[[ -7.6   8.0   8.5 -17.8   0.6  -0.2]
 [ -2.7 -11.7 -12.9 -11.8  12.6   1.7]
 [ -0.4 -18.5   0.6  16.6  11.2  -1.4]
 [ -3.8  61.5 -37.7 -12.3  -8.4 -37.5]
 [ 21.3  14.1 -22.1  13.6 -14.4   7.5]
 [ -0.4  -1.6 -24.6 -26.6  11.2   7.9]
 [  0.9   4.3  -9.0  -5.6   1.3   3.9]
 [ 14.1  -2.3  13.2  29.4   0.6   5.1]
 [-12.5 -30.1  54.4  23.2 -11.6 -21.2]
 [ 36.8  31.9 -52.6  14.8 -34.3  12.9]] value 36.8

[[ 14.8  15.3 -16.5  14.7 -20.6  15.1  15.4  56.4 -42.6 -39.7  14.8]
 [-22.5 -22.4  25.6 -21.9  27.5 -21.8 -21.5 -20.9  18.0  18.8 -23.8]
 [  9.2  12.0 -20.7  13.6 -15.6  13.5  15.3 -65.8  47.7  46.0  14.0]
 [-22.8 -25.1  24.7 -24.7  26.3 -25.3 -24.2  27.2 -19.6 -17.3 -25.4]
 [-23.2 -21.2  27.2 -23.6  25.7 -22.7 -22.4 -19.1  16.0  17.3 -23.8]] value -23.2

[[ 2.2 37.5 32.0  0.9  1.3  0.5 -0.2  0.9]
 [ 1.1  0.5 -0.6  3.3 31.6 31.8  0.6  0.5]
 [ 0.7 -0.1 -1.0  0.5  5.9 43.4 19.2  1.5]
 [ 1.0  1.1 25.7 34.5  3.8  0.3 -0.5  0.1]
 [ 9.6  0.2 -1.8  0.9 -0.5  0.7 11.7 52.1]
 [48.2  5.4 -0.9  0.4  1.2  0.4  0.3 11.1]
 [ 0.6  1.2 -1.7  1.9 39.6 40.4  3.1  0.1]] value 0.6

[[  4.6  14.3  -1.0  -2.8   4.5  28.6  11.6   5.6  14.9  -7.3   0.5  -9.7
   11.9]
 [-10.5 -18.9 -10.4  11.7  -5.1 -12.7   7.6  16.4 -23.0  14.7   2.7 -16.5
  -12.6]
 [ 10.7  24.1  -1.8  -6.5  10.4  53.6  23.3  10.2  24.8  -9.8  -0.2 -20.1
   23.4]
 [  5.1   2.3 -12.1  -2.9  -6.3 -23.4  -9.0 -14.5   9.1 -17.5  -2.7  -1.6
  -11.1]
 [ -1.1  -9.2 -17.4   2.9  -6.8 -29.6  -3.9  -8.0  -4.1  -8.0  -2.3 -11.3
  -19.5]
 [ -0.9  -8.7 -10.2   2.1  -4.2 -17.5  -1.8  -2.5  -3.6  -5.2  -0.9  -8.7
  -12.4]
 [ 12.3   2.4 -23.2  -3.8 -11.2 -42.1 -13.5 -27.3  15.3 -27.8  -6.9  -4.7
  -25.3]
 [ -7.3  -4.3   5.3   3.1   1.9   8.5   5.7  12.6 -12.6  10.6   2.6  -1.8
    3.1]] value -7.3

[[ -4.5  -1.9   5.3   2.8 -47.2  -5.6  34.7 -60.1  -1.4 -21.8   7.2]
 [  2.6   9.0  -2.2   7.1 -20.0   1.4  20.7 -23.5  33.4 -15.3 -26.6]
 [  1.9   7.9   5.9   6.6 -11.1  -0.2  14.6 -16.8  43.4 -10.0 -26.2]
 [-56.9 -19.8  15.4  -7.9   9.4 -31.1  41.5  16.1 -53.3 -11.9  41.5]
 [ 62.1  29.9  19.9 -16.0  18.1 -10.8 -35.3 -13.8  15.8  38.1 -13.9]
 [-10.5 -13.0 -40.0  13.4  20.6  -6.4 -18.9  21.1  -7.1 -43.5  -2.2]
 [-55.1 -13.6 -47.0   8.0 -10.5 -20.3 -29.6  28.2 -17.7 -12.4  32.1]
 [ 43.8  42.3 -13.5  17.1  -0.2  17.7   3.9  19.4   5.0  12.1 -11.0]
 [ 49.7  24.7 -18.3  37.6   1.0  16.1  -7.4  31.3   0.5  -5.5  -4.0]
 [ -5.4 -28.2   1.3 -11.5 -41.2 -17.9  53.0 -35.1   6.6 -16.2  12.6]
 [-20.4 -19.9 -42.9   9.8  11.9 -10.4 -23.7  18.3  -0.4 -44.8  15.1]] value -20.4
---
[[  3.1 -31.1  69.2  10.1  37.1 -39.2 -15.5]
 [-40.2 -23.8 -31.5 -26.4 -10.0  52.8  48.5]
 [ 49.3  61.4  -7.3  17.7 -13.8  -5.2 -47.2]] out 3.1, -47.2

[[ 7.5 51.5 55.9 10.5  0.6]
 [40.7  4.6 -0.3 16.1 61.4]] out 7.5, 61.4

[ 48.5   1.7 -54.1  47.5] out 48.5, 47.5

[-19.4  15.5 -34.9  30.9 -14.2  30.2  55.0] out -19.4, 55.0

[ 53.8  -7.1 -26.8  49.3  33.7  41.8] out 53.8, 41.8

[ 41.1 -52.3 -56.9 -25.8  -2.9 -45.4  38.3] out 41.1, 38.3

[ 54.3 -17.3  65.1  31.9  44.4] out 54.3, 44.4

[-21.3 -18.7 -32.9  65.9] out -21.3, 65.9

[-12.9 -26.2  14.7  65.5  13.1  -9.1] out -12.9, -9.1
---
[[-17.52 -17.56 -17.45  17.26  15.82  17.11  17.59 -17.44  16.18 -17.23
   14.30 -17.48 -17.49  18.60  16.48]
 [-14.84 -14.70 -14.37   5.62   6.65   5.58   6.07 -14.15   7.48 -13.84
   18.99 -14.46 -14.49   7.94   6.03]
 [-19.70 -19.75 -19.61  18.64  16.77  18.47  19.06 -19.60  17.07 -19.36
   16.00 -19.65 -19.66  20.17  17.62]
 [ 10.18  10.27  10.16  -4.89   0.22  -4.81  -5.63  10.26   1.44  10.24
   -4.27  10.26  10.28  -5.40  -2.16]
 [ 15.24  15.49  16.11  -9.43 -12.18  -9.46  -6.65  17.04 -13.33  17.18
   20.98  15.74  15.68  -3.61 -11.30]
 [ -5.23  -5.08  -4.86   0.29   2.84   0.29   0.42  -4.63   3.80  -4.43
   11.82  -4.91  -4.92   1.88   1.53]
 [  2.40   2.52   2.91   1.29  -0.56   1.22   2.93   3.43  -1.02   3.59
   16.85   2.69   2.66   5.02   0.08]
 [  5.93   6.13   6.90  -1.54  -7.48  -1.67   1.96   7.87  -9.19   8.11
   29.69   6.44   6.36   5.50  -5.15]
 [-15.50 -15.65 -16.30  15.65  23.61  15.66  12.28 -17.06  26.51 -17.06
  -14.65 -15.85 -15.77  10.41  20.28]
 [ -4.55  -4.48  -4.28   5.69   5.72   5.63   6.29  -4.05   6.01  -3.89
   12.12  -4.36  -4.38   7.64   5.60]
 [-16.49 -16.40 -16.07  10.04   9.39   9.94  10.77 -15.86   9.84 -15.56
   20.11 -16.19 -16.22  12.60   9.56]] -> -17.45

[[  7.675 -18.162 -17.265  12.475 -17.944 -18.313]
 [ 14.459  13.753  12.603 -16.727  13.635  13.787]
 [-20.673   9.327  10.526  11.097   9.420   9.410]
 [  9.648 -19.280 -18.564  11.200 -19.142 -19.409]
 [  4.330  11.050  13.004  16.565  11.572  10.880]
 [-13.746  12.323  13.574  14.780  12.525  12.335]
 [-20.326   9.598  10.757  11.257   9.689   9.685]] -> -17.265

[[ 0.14 -0.01  0.03 -0.08 -0.03 -0.07  0.02]
 [ 0.18  0.06 -0.04 -0.13 -0.02 -0.04 -0.03]
 [ 0.11 -0.03  0.03 -0.07 -0.03 -0.08  0.02]
 [ 0.18  0.07 -0.04 -0.14 -0.02 -0.04 -0.03]
 [ 0.15  0.00  0.02 -0.09 -0.02 -0.07  0.02]] -> 0.03

[[ 16.772  13.541   4.590  -1.837 -12.654   2.559]
 [ 10.395   6.721  13.573   9.394  14.936   7.820]
 [  9.786   7.956  11.146  -6.275 -14.178  -6.646]
 [  7.037   1.454   3.084   8.647  12.228   2.977]
 [  1.284  12.644  15.602  -7.467  -4.951  -8.510]
 [ -5.314 -10.664   7.161  19.617  14.385  -1.196]
 [  4.760 -11.517  17.309  -8.160  20.452   6.265]
 [  6.768   7.888  -1.163  -1.008 -12.285  -8.537]
 [ -2.999 -10.655   0.448   5.656 -14.609  -4.293]
 [  3.382 -13.985  17.362  -1.362   2.938  19.303]
 [  2.579  -8.834   3.540  -7.950  16.219 -10.026]
 [  0.752  -9.163   6.282  -1.736 -10.357 -14.846]] -> 4.590

[[  85.7  -19.2  -48.6  -69.9  192.4 -182.7]
 [-168.2  -38.9 -124.5 -146.9 -203.7  104.9]
 [-120.2  -14.3  -12.9  -21.7 -168.3  111.6]
 [  90.9   -2.4  -33.2  -59.2  205.4 -158.1]
 [  87.9   22.9  -15.9  -57.2  207.9 -108.8]
 [  76.0  -64.7    9.2   20.5  104.6 -197.7]
 [-123.3   17.4   -8.8    7.0 -224.1  182.4]
 [-108.9  -19.0  -19.9   -9.8 -172.1   96.5]] -> -48.6

[[  9.1  -4.0  -6.9   9.6   3.5   7.4  -7.6  -0.9  13.2   2.1]
 [ -9.4   5.1  -9.1  -1.8 -21.5  -2.1   3.7   3.8   5.8  21.6]
 [  3.5  -9.0  -0.4   7.3  -3.3   3.0   0.6   6.2   2.8   2.5]
 [ 14.4   3.8  -1.1  -8.5   2.4   6.1 -10.9  -4.5   3.9 -10.4]
 [  1.8  -3.5   3.5   8.4  10.4  12.3  -3.8 -10.5  -1.3  -1.7]
 [-12.7 -16.0  -4.8  -4.6   4.2  10.0  -7.0   3.5 -18.8   6.4]
 [  6.9   2.0  -1.3   8.4  -2.8   1.0   0.5   2.8  -3.3   6.1]] -> -6.9
